Below are the code and all the weights of a small trained network. Each question names an input and a class and asks about switching units off, where a switched-off unit gives its printed mean instead of its output.

import numpy as np


def w(rows, s, z=0):
    codes = np.array(rows[::2]) - 128.0
    scale = np.full(codes.shape[1], s)
    scale[-1] = z or s
    return codes * scale


def norm(h):
    return h / np.sqrt((h * h).mean(-1, keepdims=True) + 1e-5)


def f(y):
    return np.maximum(y, 0)


def log_softmax(a):
    a = a - a.max(-1, keepdims=True)
    return a - np.log(np.exp(a).sum(-1, keepdims=True))


def net(x, mask):
    res = np.array(x, float).reshape(1, 4) / 4 @ E
    u = 0
    for l in range(2):
        y = f(norm(res) @ A[l][:, :-1].T + A[l][:, -1])
        res = res + np.where(mask[u : u + 3], y, B[l][:, -1]) @ B[l][:, :-1]
        u += 3
    return log_softmax(norm(res)[-1] @ U[:, :-1].T + U[:, -1])


A, B = {}, {}
E = w([
[159,163,179,139,2,172,206,176,107,133],'x0',
[115,98,86,45,68,109,89,174,182,198],'x1',
[137,137,134,136,145,131,130,136,139,144],'x2',
[21,80,194,60,151,93,152,148,183,151],'x3',
],0.007)
A[0] = w([
[122,96,90,100,154,82,160,77,225,152,253],'L0N0',
[146,110,2,93,139,120,23,140,94,217,71],'L0N1',
[135,157,148,123,183,86,134,98,100,106,41],'L0N2',
],0.0078,0.0046)
B[0] = w([
[130,152,133,176,138,100,117,132,63,104,255],'L0N0',
[72,72,11,173,199,91,163,114,196,65,235],'L0N1',
[116,148,111,107,160,42,118,126,101,56,162],'L0N2',
],0.012,0.0073)
A[1] = w([
[49,118,246,80,156,85,231,149,129,94,48],'L1N0',
[152,104,66,113,222,31,31,116,87,111,240],'L1N1',
[62,73,107,160,108,26,69,255,75,159,254],'L1N2',
],0.0053,0.0028)
B[1] = w([
[15,140,29,214,233,128,110,131,134,89,183],'L1N0',
[230,159,200,43,29,161,94,169,154,255,254],'L1N1',
[206,123,208,141,104,250,177,187,85,195,225],'L1N2',
],0.0095,0.0096)
U = w([
[255,126,137,55,69,108,96,134,181,167,15],'0',
[129,170,233,160,118,116,153,138,25,141,254],'1',
[43,107,44,193,164,69,151,95,200,68,138],'2',
],0.0095,0.0005)

Each question gives the input, the list of numbers given to net, and the class t.
The units are the neurons (one row each of A and B). Each row of codes is followed by its name. A weight is (code - 128) times the scale printed after its matrix; where a second scale follows, it is the last column's (A, B and U).
mask holds one flag per neuron, layer by layer. A switched-off neuron (its flag False) gives its mean, the last column of its row in B, instead of its output. The means were averaged over made-up inputs and are rounded, as every weight is.
A unit's drop is (log p(t) with every unit on - log p(t) with that unit switched off) / (log p(t) with every unit on - log p(t) with every unit switched off).
The circuit of an input: a set's keep is (log p(t) with only the set's units on - log p(t) with every unit switched off) / (log p(t) with every unit on - log p(t) with every unit switched off). Starting from all 6 units, units are removed one at a time, each time the one whose removal leaves the highest keep (on an exact tie, the one counted first), for as long as the keep stays at least 0.8.
circuit, biggest first: the units of the circuit, biggest drop first
most important unit: the unit with the biggest drop
top k neurons: the k neurons with the biggest drops, biggest first
top k neurons in layer l: the k neurons of layer l with the biggest drops, biggest first
drop when u is switched off: that unit's drop, to one decimal
input [-2,-4,-5,0], class 0: most important unit -> L1N1
input [7,6,4,4], class 1: top 3 neurons -> [L1N1 L0N1 L1N0]
input [1,7,4,5], class 1: top 2 neurons -> [L1N2 L0N0]
input [-3,-7,5,-5], class 0: top 2 neurons -> [L0N0 L1N1]
input [-1,-6,0,-2], class 0: circuit, biggest first -> [L0N0 L1N0]
input [0,-8,2,-4], class 0: top 2 neurons -> [L1N0 L0N0]
input [1,7,1,2], class 1: top 3 neurons -> [L1N2 L0N0 L0N2]
input [8,-8,-4,2], class 2: top 2 neurons -> [L1N1 L1N2]
input [-4,-7,-8,-4], class 0: circuit, biggest first -> [L1N1 L0N0]
input [4,-1,-3,7], class 2: top 2 neurons -> [L1N0 L1N1]
input [4,-1,7,8], class 2: top 2 neurons -> [L1N0 L1N1]
input [-6,0,8,6], class 1: top 3 neurons -> [L0N0 L1N2 L0N1]
input [4,-6,5,1], class 2: top 2 neurons in layer 1 -> [L1N1 L1N2]
input [-5,-3,1,-4], class 0: most important unit -> L1N1
input [6,-3,-4,5], class 2: top 2 neurons in layer 1 -> [L1N0 L1N1]
input [8,7,6,7], class 1: top 2 neurons -> [L1N1 L0N1]
input [6,8,2,8], class 1: top 2 neurons in layer 1 -> [L1N1 L1N2]
input [-3,-8,-5,-8], class 0: top 2 neurons in layer 0 -> [L0N0 L0N2]
input [5,7,5,8], class 1: top 2 neurons in layer 1 -> [L1N2 L1N1]
input [1,2,1,3], class 1: most important unit -> L0N1
input [-6,8,3,-4], class 2: drop when L0N1 is switched off -> 2.6
input [0,-6,2,-2], class 0: drop when L0N2 is switched off -> 0.5
